Below is a small trained network, with its code and all its weights. Each question gives an input and a target symbol and asks what happens when units are switched off, that is, made to give their printed mean instead of their output.

import numpy as np


def w(rows, s, z=0):
    codes = np.array(rows[::2]) - 128.0
    scale = np.full(codes.shape[1], s)
    scale[-1] = z or s
    return codes * scale


def f(y):
    return np.maximum(y, 0)


def softmax(a):
    e = np.exp(a - a.max(-1, keepdims=True))
    return e / e.sum(-1, keepdims=True)


def log_softmax(a):
    a = a - a.max(-1, keepdims=True)
    return a - np.log(np.exp(a).sum(-1, keepdims=True))


def net(x, mask):
    ids = ['ΓΔΘαεημ'.index(c) for c in x.split()]
    T = len(ids)
    res = E[ids] + P[:T]
    u = 0
    for l in range(2):
        q, k, v = (res @ M[l].T for M in (Q, K, V))
        z = softmax(np.where(np.tri(T) > 0, q @ k.T / 2**0.5, -1e9)) @ v
        res = res + np.where(mask[u], z, O[l][:, -1]) @ O[l][:, :-1]
        u += 1
        y = f(res @ A[l][:, :-1].T + A[l][:, -1])
        res = res + np.where(mask[u : u + 12], y, B[l][:, -1]) @ B[l][:, :-1]
        u += 12
    return log_softmax(res[-1] @ U[:, :-1].T + U[:, -1])


Q, K, V, O, A, B = {}, {}, {}, {}, {}, {}
E = w([
[170,58,171,1,122,134,82,102,185,152,187,171],'Γ',
[98,116,160,151,84,64,121,163,89,198,106,114],'Δ',
[88,167,33,156,168,75,78,112,211,35,85,118],'Θ',
[145,127,174,172,106,169,177,153,195,226,169,203],'α',
[59,212,102,80,107,176,230,57,98,113,49,204],'ε',
[109,81,170,77,113,135,89,59,157,156,116,172],'η',
[141,109,154,38,190,196,120,232,189,186,85,152],'μ',
],0.018)
P = w([
[67,168,122,254,165,112,60,81,134,144,133,205],'0',
[111,114,129,167,115,114,117,105,124,150,126,190],'1',
[101,115,113,120,97,146,145,130,131,149,142,167],'2',
[97,95,148,112,96,124,189,152,158,153,136,142],'3',
[105,120,174,99,105,127,190,144,142,136,145,132],'4',
[126,132,184,96,105,112,200,159,141,121,123,121],'5',
[145,166,184,83,116,135,171,157,143,109,155,122],'6',
[149,176,166,69,123,155,172,172,132,110,157,105],'7',
[194,195,161,48,143,159,155,180,115,98,153,109],'8',
],0.0098)
Q[0] = w([
[191,129,220,216,67,183,171,158,2,104,244,87],'L0H0',
[93,197,83,217,154,98,135,198,184,74,142,162],'L0H0',
],0.0052)
K[0] = w([
[98,21,99,255,60,146,143,152,80,132,197,158],'L0H0',
[114,181,109,97,240,163,246,178,181,176,33,189],'L0H0',
],0.0066)
V[0] = w([
[102,131,119,64,107,42,61,159,70,195,3,46],'L0H0',
[76,156,73,60,119,70,186,43,137,32,69,197],'L0H0',
],0.0046)
O[0] = w([
[142,206,105,2,88,107,175,119,189,114,182,168,116],'L0H0',
[48,138,41,114,148,99,173,182,24,226,183,203,253],'L0H0',
],0.0088,0.005)
A[0] = w([
[168,215,231,120,97,75,103,160,146,95,118,68,106],'L0N0',
[254,58,159,135,186,182,140,158,87,123,133,53,141],'L0N1',
[114,81,154,147,163,207,72,218,123,109,67,104,2],'L0N2',
[106,71,181,180,106,96,123,128,78,132,175,125,170],'L0N3',
[71,109,68,85,159,30,184,186,137,155,183,101,156],'L0N4',
[90,106,116,120,154,118,76,207,156,66,83,167,152],'L0N5',
[73,149,124,155,158,99,85,118,19,230,65,129,33],'L0N6',
[70,108,36,115,190,124,80,116,189,138,122,202,163],'L0N7',
[113,153,121,150,215,70,143,141,116,76,92,141,144],'L0N8',
[180,58,122,135,61,116,73,106,48,142,112,157,188],'L0N9',
[169,119,162,160,97,128,67,37,77,95,49,238,207],'L0N10',
[77,59,164,169,195,141,117,176,39,180,157,225,63],'L0N11',
],0.0068,0.0017)
B[0] = w([
[138,108,157,127,123,195,149,180,92,72,119,31,155],'L0N0',
[53,214,254,87,59,179,31,196,89,23,148,85,141],'L0N1',
[131,84,97,100,140,144,189,62,112,53,128,34,143],'L0N2',
[91,178,150,167,133,68,14,147,73,129,90,184,150],'L0N3',
[190,138,139,149,62,202,75,107,75,124,148,117,238],'L0N4',
[131,75,95,132,149,130,201,170,44,135,168,126,190],'L0N5',
[131,156,140,143,174,61,32,161,218,144,125,102,193],'L0N6',
[173,60,164,132,171,224,196,145,71,143,113,146,248],'L0N7',
[130,113,199,155,129,110,172,49,68,161,137,103,191],'L0N8',
[71,119,126,152,110,167,104,163,197,184,78,152,142],'L0N9',
[103,148,94,79,141,115,187,101,191,123,202,124,146],'L0N10',
[128,119,105,78,106,63,163,116,198,66,99,96,199],'L0N11',
],0.0065,0.013)
Q[1] = w([
[200,164,111,143,108,91,130,211,80,133,160,117],'L1H0',
[90,127,207,22,140,98,40,91,253,104,157,108],'L1H0',
],0.0048)
K[1] = w([
[145,180,175,85,89,166,101,189,81,159,3,119],'L1H0',
[200,12,145,88,132,142,48,159,168,161,132,164],'L1H0',
],0.0058)
V[1] = w([
[138,129,58,186,94,90,111,131,134,136,133,61],'L1H0',
[120,145,197,192,128,175,89,226,61,68,254,54],'L1H0',
],0.0047)
O[1] = w([
[50,32,158,92,158,180,139,50,58,41,83,129,5],'L1H0',
[104,6,181,63,65,2,168,79,156,212,145,120,98],'L1H0',
],0.0095,0.0019)
A[1] = w([
[150,179,127,142,164,120,80,150,112,90,173,171,78],'L1N0',
[172,128,82,213,137,221,83,118,136,94,161,142,100],'L1N1',
[132,143,113,91,141,192,141,164,169,104,114,92,69],'L1N2',
[154,84,135,152,199,141,119,53,135,109,77,115,79],'L1N3',
[87,138,94,176,144,87,183,99,132,201,156,153,186],'L1N4',
[129,148,133,133,131,123,116,200,131,237,181,169,169],'L1N5',
[120,175,71,192,151,6,58,142,191,144,134,151,84],'L1N6',
[139,79,182,140,154,127,149,104,157,164,52,148,249],'L1N7',
[75,131,126,169,164,69,49,168,122,86,71,2,72],'L1N8',
[113,216,192,147,144,99,66,150,146,133,115,144,107],'L1N9',
[131,105,159,142,86,131,139,80,113,80,147,64,133],'L1N10',
[149,55,155,168,82,133,187,142,59,191,114,108,202],'L1N11',
],0.0071,0.0019)
B[1] = w([
[96,139,116,148,27,106,154,148,54,120,119,90,171],'L1N0',
[180,100,149,160,131,101,151,134,162,188,93,137,204],'L1N1',
[88,98,110,147,101,63,124,111,115,100,142,113,179],'L1N2',
[117,158,165,86,140,139,119,180,145,121,77,152,159],'L1N3',
[175,125,140,71,146,133,162,64,94,184,199,161,195],'L1N4',
[82,127,65,149,108,126,120,114,138,67,121,114,232],'L1N5',
[255,20,174,68,93,174,174,184,159,124,135,197,168],'L1N6',
[82,155,83,185,143,114,147,139,116,146,147,90,177],'L1N7',
[147,96,64,104,71,188,144,110,184,137,200,183,173],'L1N8',
[129,179,113,164,132,94,119,78,110,86,109,123,185],'L1N9',
[146,178,181,116,123,192,127,185,155,191,84,125,157],'L1N10',
[93,171,158,108,227,141,79,105,138,65,119,179,254],'L1N11',
],0.0082,0.0091)
U = w([
[2,201,104,196,134,70,3,99,131,3,125,83,224],'Γ',
[159,127,74,117,78,110,171,111,214,196,203,171,180],'Δ',
[167,103,164,146,176,145,81,81,86,79,188,128,114],'Θ',
[127,205,213,132,143,153,55,182,108,110,118,117,36],'α',
[164,107,122,175,119,118,120,140,84,145,156,47,84],'ε',
[140,104,131,141,117,116,119,86,123,78,124,85,2],'η',
[153,103,161,93,169,122,174,177,148,37,62,36,140],'μ',
],0.0056,0.0034)

Each question gives the input, a string of symbols that net reads in full, and the target symbol t.
The units are the heads (2 rows each of Q, K, V and O) and the neurons (one row each of A and B). Each row of codes is followed by its name. A weight is (code - 128) times the scale printed after its matrix; where a second scale follows, it is the last column's (O, A, B and U).
mask holds one flag per unit, layer by layer, with each layer's heads first. A switched-off unit (its flag False) gives its mean, the last column of its rows in O or B, instead of its output. The means were averaged over made-up inputs and are rounded, as every weight is.
A unit's drop is (log p(t) with every unit on - log p(t) with that unit switched off) / (log p(t) with every unit on - log p(t) with every unit switched off).
The circuit of an input: a set's keep is (log p(t) with only the set's units on - log p(t) with every unit switched off) / (log p(t) with every unit on - log p(t) with every unit switched off). Starting from the 12 units with the biggest drops (on a tie, the unit counted first), units are removed one at a time, each time the one whose removal leaves the highest keep (on an exact tie, the one counted first), for as long as the keep stays at least 0.8.
circuit, biggest first: the units of the circuit, biggest drop first
k most important neurons: the k neurons with the biggest drops, biggest first
top k neurons in layer l: the k neurons of layer l with the biggest drops, biggest first
drop when u is switched off: that unit's drop, to one decimal
input Θ Δ Δ Δ, target α: circuit, biggest first -> [L0H0; L0N0; L1N10; L1N11]
input Δ Θ η η, target Γ: most important neuron -> [L0N5]
input Γ Δ Δ Δ, target α: circuit, biggest first -> [L0H0; L0N11; L1N11]
input α Δ μ α Δ Δ Θ, target μ: circuit, biggest first -> [L0H0; L0N0; L1N10]
input Δ μ Γ μ Δ, target Γ: 4 most important neurons -> [L0N0; L0N6; L0N11; L0N7]
input Θ α Θ ε Δ Θ Θ μ η, target Δ: 2 most important neurons -> [L1N11; L0N7]
input μ η Θ Θ Δ, target Δ: circuit, biggest first -> [L0N7; L0N6; L1N8]
input α Δ α Δ Θ η α, target α: 3 most important neurons -> [L1N10; L0N6; L0N1]
input Δ Δ ε Θ μ ε, target Γ: circuit, biggest first -> [L0N7; L1N6]
input Θ α μ Θ μ Δ Θ Δ, target Γ: top 2 neurons in layer 0 -> [L0N11; L0N0]
input Δ α Θ, target Θ: 2 most important neurons -> [L0N7; L1N11]
input Δ Θ Θ Θ Θ α μ ε ε, target Γ: 4 most important neurons -> [L0N7; L1N6; L1N1; L1N8]
input μ Θ ε α α Θ, target ε: top 3 neurons in layer 1 -> [L1N1; L1N11; L1N0]
input α α Δ α, target α: 3 most important neurons -> [L1N10; L0N2; L1N5]
input α η η, target Γ: top neuron in layer 1 -> [L1N4]
input Θ Θ Γ Δ Θ α Γ α ε, target Δ: top 3 neurons in layer 0 -> [L0N7; L0N4; L0N10]
input Θ Δ Θ Δ ε Θ Γ Δ η, target Δ: 2 most important neurons -> [L1N11; L0N10]
input Δ η Θ ε Θ, target ε: top 2 neurons in layer 0 -> [L0N7; L0N4]
input ε Θ Θ μ Δ, target Δ: drop when L1N11 is switched off -> 0.1
input Γ Δ Γ, target Γ: most important neuron -> [L0N4]
input Θ Θ Δ Γ Θ μ Θ Δ ε, target Δ: drop when L1N11 is switched off -> 0.4
input Θ Δ Γ Θ, target Θ: drop when L1N11 is switched off -> 0.2
input ε Θ α Θ α, target Γ: drop when L0N11 is switched off -> 0.0
